Below is a small trained network, with its code and all its weights. Each question gives an input and a class and asks what happens when units are switched off, that is, made to give their printed mean instead of their output.

import numpy as np


def w(rows, s, z=0):
    codes = np.array(rows[::2]) - 128.0
    scale = np.full(codes.shape[1], s)
    scale[-1] = z or s
    return codes * scale


def norm(h):
    return h / np.sqrt((h * h).mean(-1, keepdims=True) + 1e-5)


def f(y):
    return y / 2 * (1 + np.tanh(0.7978845608 * (y + 0.044715 * y**3)))


def log_softmax(a):
    a = a - a.max(-1, keepdims=True)
    return a - np.log(np.exp(a).sum(-1, keepdims=True))


def net(x, mask):
    res = np.array(x, float).reshape(1, 4) / 4 @ E
    u = 0
    for l in range(3):
        y = f(norm(res) @ A[l][:, :-1].T + A[l][:, -1])
        res = res + np.where(mask[u : u + 9], y, B[l][:, -1]) @ B[l][:, :-1]
        u += 9
    return log_softmax(norm(res)[-1] @ U[:, :-1].T + U[:, -1])


A, B = {}, {}
E = w([
[88,72,67,169,120,91],'x0',
[82,116,113,171,139,251],'x1',
[147,209,89,228,197,82],'x2',
[203,118,72,167,63,142],'x3',
],0.0032)
A[0] = w([
[160,134,74,133,26,143,66],'0.n0',
[85,236,159,170,105,170,194],'0.n1',
[44,143,137,79,161,123,65],'0.n2',
[102,128,99,161,171,219,92],'0.n3',
[103,166,122,121,254,125,207],'0.n4',
[198,176,177,76,149,161,10],'0.n5',
[181,196,177,125,108,196,199],'0.n6',
[81,64,111,175,126,106,77],'0.n7',
[162,119,102,158,152,133,4],'0.n8',
],0.0064,0.0021)
B[0] = w([
[123,230,81,131,186,194,175],'0.n0',
[112,75,86,175,82,83,207],'0.n1',
[184,142,100,92,141,191,171],'0.n2',
[151,42,183,156,143,76,198],'0.n3',
[195,148,69,125,123,110,251],'0.n4',
[1,169,133,163,108,136,153],'0.n5',
[59,133,96,187,191,134,215],'0.n6',
[62,168,111,130,139,69,154],'0.n7',
[170,114,140,38,159,112,109],'0.n8',
],0.0055,0.0028)
A[1] = w([
[88,100,112,101,198,101,57],'1.n0',
[163,126,141,30,207,73,154],'1.n1',
[59,113,72,163,80,95,136],'1.n2',
[60,137,64,105,131,77,41],'1.n3',
[40,110,220,97,211,100,127],'1.n4',
[186,127,122,93,253,129,251],'1.n5',
[193,119,92,41,124,76,98],'1.n6',
[118,68,89,103,83,100,21],'1.n7',
[172,201,211,124,68,28,157],'1.n8',
],0.0054,0.0015)
B[1] = w([
[121,245,104,127,64,211,144],'1.n0',
[160,104,63,163,133,227,225],'1.n1',
[60,233,131,98,184,120,225],'1.n2',
[2,189,219,155,129,171,173],'1.n3',
[109,177,50,198,173,171,207],'1.n4',
[205,149,67,153,86,129,234],'1.n5',
[64,105,110,175,130,234,225],'1.n6',
[105,167,162,101,204,138,138],'1.n7',
[71,30,183,201,177,93,253],'1.n8',
],0.0049,0.0018)
A[2] = w([
[118,59,130,181,153,109,165],'2.n0',
[132,78,145,208,135,160,82],'2.n1',
[86,99,157,92,57,157,130],'2.n2',
[155,153,177,143,146,134,4],'2.n3',
[211,185,135,177,110,192,202],'2.n4',
[106,109,144,112,89,167,124],'2.n5',
[74,159,158,87,140,101,141],'2.n6',
[126,122,160,95,103,147,37],'2.n7',
[122,123,177,1,114,190,153],'2.n8',
],0.0078,0.0024)
B[2] = w([
[127,23,233,63,125,113,253],'2.n0',
[145,72,147,89,183,60,221],'2.n1',
[183,94,103,188,158,1,188],'2.n2',
[116,98,71,197,139,130,87],'2.n3',
[136,200,2,55,105,131,234],'2.n4',
[161,162,124,157,191,26,169],'2.n5',
[117,71,116,251,247,169,145],'2.n6',
[182,137,24,173,140,22,108],'2.n7',
[172,187,86,192,72,43,239],'2.n8',
],0.0048,0.0032)
U = w([
[166,156,51,212,142,1,203],'0',
[91,43,185,137,208,89,254],'1',
[154,220,14,92,127,167,255],'2',
[20,160,124,198,220,135,178],'3',
[117,161,185,84,119,204,26],'4',
[157,147,174,14,101,196,1],'5',
[188,158,220,87,35,180,1],'6',
],0.0064,0.0033)

Each question gives the input, the list of numbers given to net, and the class t.
The units are the neurons (one row each of A and B). Each row of codes is followed by its name. A weight is (code - 128) times the scale printed after its matrix; where a second scale follows, it is the last column's (A, B and U).
mask holds one flag per neuron, layer by layer. A switched-off neuron (its flag False) gives its mean, the last column of its row in B, instead of its output. The means were averaged over made-up inputs and are rounded, as every weight is.
A unit's drop is (log p(t) with every unit on - log p(t) with that unit switched off) / (log p(t) with every unit on - log p(t) with every unit switched off).
unit that matters most: the unit with the biggest drop
top k neurons: the k neurons with the biggest drops, biggest first
k most important neurons of layer l: the k neurons of layer l with the biggest drops, biggest first
input [4,-3,-5,-6], class 2: top 2 neurons => (0.n2, 1.n1)
input [1,8,8,-5], class 0: unit that matters most => 0.n4
input [-6,-4,4,3], class 3: top 2 neurons => (0.n5, 0.n6)
input [5,-8,5,-4], class 1: top 2 neurons => (1.n8, 0.n0)
input [7,-7,3,-2], class 1: 3 most important neurons of layer 0 => (0.n6, 0.n5, 0.n0)
input [8,6,-8,-5], class 0: top 4 neurons => (0.n6, 2.n8, 1.n8, 2.n2)
input [4,5,7,-7], class 0: top 4 neurons => (0.n4, 0.n1, 0.n3, 0.n0)
input [8,-1,-5,-6], class 3: 2 most important neurons of layer 0 => (0.n7, 0.n0)
input [5,-4,-4,4], class 3: 2 most important neurons of layer 0 => (0.n2, 0.n4)
input [-8,1,-3,1], class 3: top 2 neurons => (0.n5, 0.n6)
input [-5,5,-5,-6], class 2: 3 most important neurons of layer 0 => (0.n2, 0.n6, 0.n7)
input [-7,-6,-3,-3], class 3: top 4 neurons => (0.n5, 0.n6, 1.n4, 0.n3)
input [6,-6,0,8], class 2: top 2 neurons => (0.n0, 0.n3)
input [3,4,-4,-2], class 0: top neuron => (0.n6)
input [-5,5,-2,2], class 1: top 2 neurons => (0.n3, 0.n7)
input [-7,-1,-5,-5], class 3: top 3 neurons => (0.n5, 1.n4, 0.n6)
input [6,-5,-5,7], class 2: top 4 neurons => (0.n0, 0.n3, 0.n5, 0.n1)
input [-1,-7,6,4], class 1: 2 most important neurons of layer 2 => (2.n0, 2.n8)
input [5,4,-3,2], class 3: 3 most important neurons of layer 0 => (0.n7, 0.n0, 0.n2)
input [0,7,3,5], class 1: unit that matters most => 0.n3
input [1,-4,4,-5], class 2: 2 most important neurons of layer 0 => (0.n4, 0.n3)
input [-4,4,-5,2], class 0: 2 most important neurons of layer 2 => (2.n2, 2.n5)
input [4,-3,-6,-6], class 0: 3 most important neurons of layer 0 => (0.n6, 0.n0, 0.n4)
input [6,-1,-4,6], class 2: 3 most important neurons of layer 0 => (0.n0, 0.n5, 0.n1)
